Below is a small trained network, with its code and all its weights. Each question gives an input and a class and asks what happens when units are switched off, that is, made to give their printed mean instead of their output.

import numpy as np


def w(rows, s, z=0):
    codes = np.array(rows[::2]) - 128.0
    scale = np.full(codes.shape[1], s)
    scale[-1] = z or s
    return codes * scale


def f(y):
    return y / 2 * (1 + np.tanh(0.7978845608 * (y + 0.044715 * y**3)))


def log_softmax(a):
    a = a - a.max(-1, keepdims=True)
    return a - np.log(np.exp(a).sum(-1, keepdims=True))


def net(x, mask):
    res = np.array(x, float).reshape(1, 8) / 4 @ E
    y = f(res @ A[0][:, :-1].T + A[0][:, -1])
    res = res + np.where(mask, y, B[0][:, -1]) @ B[0][:, :-1]
    return log_softmax(res[-1] @ U[:, :-1].T + U[:, -1])


A, B = {}, {}
E = w([
[136,2,94,119,135,185,155,75,136,64,205,55],'x0',
[184,32,109,132,135,73,102,134,142,58,130,135],'x1',
[86,147,195,90,121,193,110,118,115,66,182,96],'x2',
[184,164,111,166,110,193,102,136,100,113,102,146],'x3',
[65,183,206,149,11,158,99,84,112,114,92,134],'x4',
[90,109,111,91,98,78,155,238,146,162,182,185],'x5',
[142,181,116,51,195,128,91,192,48,94,94,79],'x6',
[224,187,57,125,91,79,148,169,160,47,114,158],'x7',
],0.0084)
A[0] = w([
[96,106,161,126,167,168,152,148,135,204,165,90,168],'n0',
[211,31,107,119,246,147,97,117,135,112,158,53,191],'n1',
[118,197,174,135,1,205,26,76,122,66,94,103,176],'n2',
[77,153,204,123,95,223,139,137,89,209,83,155,238],'n3',
[146,129,100,129,131,28,180,105,131,203,106,222,212],'n4',
[152,16,123,98,109,132,185,57,173,45,122,101,252],'n5',
[147,106,130,94,72,88,166,160,140,27,139,110,232],'n6',
],0.0076,0.004)
B[0] = w([
[153,165,139,101,100,206,91,180,100,147,187,25,184],'n0',
[137,100,35,147,181,132,124,125,40,191,93,75,249],'n1',
[25,137,159,86,101,21,158,38,36,99,138,199,241],'n2',
[133,114,255,17,117,170,91,81,144,195,121,126,231],'n3',
[49,195,108,201,37,101,44,222,146,132,53,58,208],'n4',
[192,14,91,225,108,77,217,105,164,162,187,82,242],'n5',
[165,114,115,131,114,119,194,228,130,32,184,154,188],'n6',
],0.0087,0.012)
U = w([
[80,147,166,90,115,120,135,45,87,128,96,209,130],'0',
[92,190,126,170,25,108,65,182,185,161,49,133,175],'1',
[144,140,192,77,114,255,98,104,131,184,152,95,101],'2',
[176,84,129,144,54,138,196,127,191,82,186,139,40],'3',
[152,87,71,172,177,177,138,79,79,189,114,76,68],'4',
[178,189,74,64,214,141,117,215,96,82,93,137,251],'5',
],0.0098,0.003)

Each question gives the input, the list of numbers given to net, and the class t.
The units are the neurons (one row each of A and B). Each row of codes is followed by its name. A weight is (code - 128) times the scale printed after its matrix; where a second scale follows, it is the last column's (A, B and U).
mask holds one flag per neuron, in row order. A switched-off neuron (its flag False) gives its mean, the last column of its row in B, instead of its output. The means were averaged over made-up inputs and are rounded, as every weight is.
A unit's drop is (log p(t) with every unit on - log p(t) with that unit switched off) / (log p(t) with every unit on - log p(t) with every unit switched off).
The circuit of an input: a set's keep is (log p(t) with only the set's units on - log p(t) with every unit switched off) / (log p(t) with every unit on - log p(t) with every unit switched off). Starting from all 7 units, units are removed one at a time, each time the one whose removal leaves the highest keep (on an exact tie, the one counted first), for as long as the keep stays at least 0.8.
circuit, biggest first: the units of the circuit, biggest drop first
unit that matters most: the unit with the biggest drop
k most important neurons: the k neurons with the biggest drops, biggest first
drop of u: that unit's drop, to one decimal
input [0,0,-2,-8,6,7,-2,-8], class 2: unit that matters most => n3
input [2,-8,-5,-4,-4,-7,-5,8], class 1: 2 most important neurons => (n4; n1)
input [-5,-2,-8,1,2,-8,1,-4], class 0: 3 most important neurons => (n3; n2; n0)
input [5,0,-5,-8,8,-3,8,2], class 3: circuit, biggest first => (n6; n1)
input [8,-4,-4,-2,1,5,-2,-7], class 2: 2 most important neurons => (n0; n3)
input [6,3,-2,-2,-4,0,-2,5], class 4: 2 most important neurons => (n1; n2)
input [0,6,8,2,1,-6,7,-1], class 0: 2 most important neurons => (n2; n0)
input [4,7,-2,-3,-7,3,5,4], class 4: 2 most important neurons => (n1; n5)
input [6,-1,8,-5,1,-2,4,-3], class 4: 2 most important neurons => (n1; n5)
input [-6,6,0,-7,-1,6,6,5], class 1: 2 most important neurons => (n4; n1)
input [7,0,5,-5,8,4,5,2], class 3: 2 most important neurons => (n6; n5)
input [3,7,-6,0,7,3,6,7], class 3: 2 most important neurons => (n6; n1)
input [0,-3,-8,-8,-4,8,3,5], class 1: drop of n0 => 0.0
input [-6,-2,1,-8,8,7,1,-6], class 2: circuit, biggest first => (n3)
input [-2,2,8,6,6,5,7,-4], class 0: drop of n2 => 1.6
input [-1,-1,1,6,6,2,4,-5], class 0: drop of n2 => 2.1
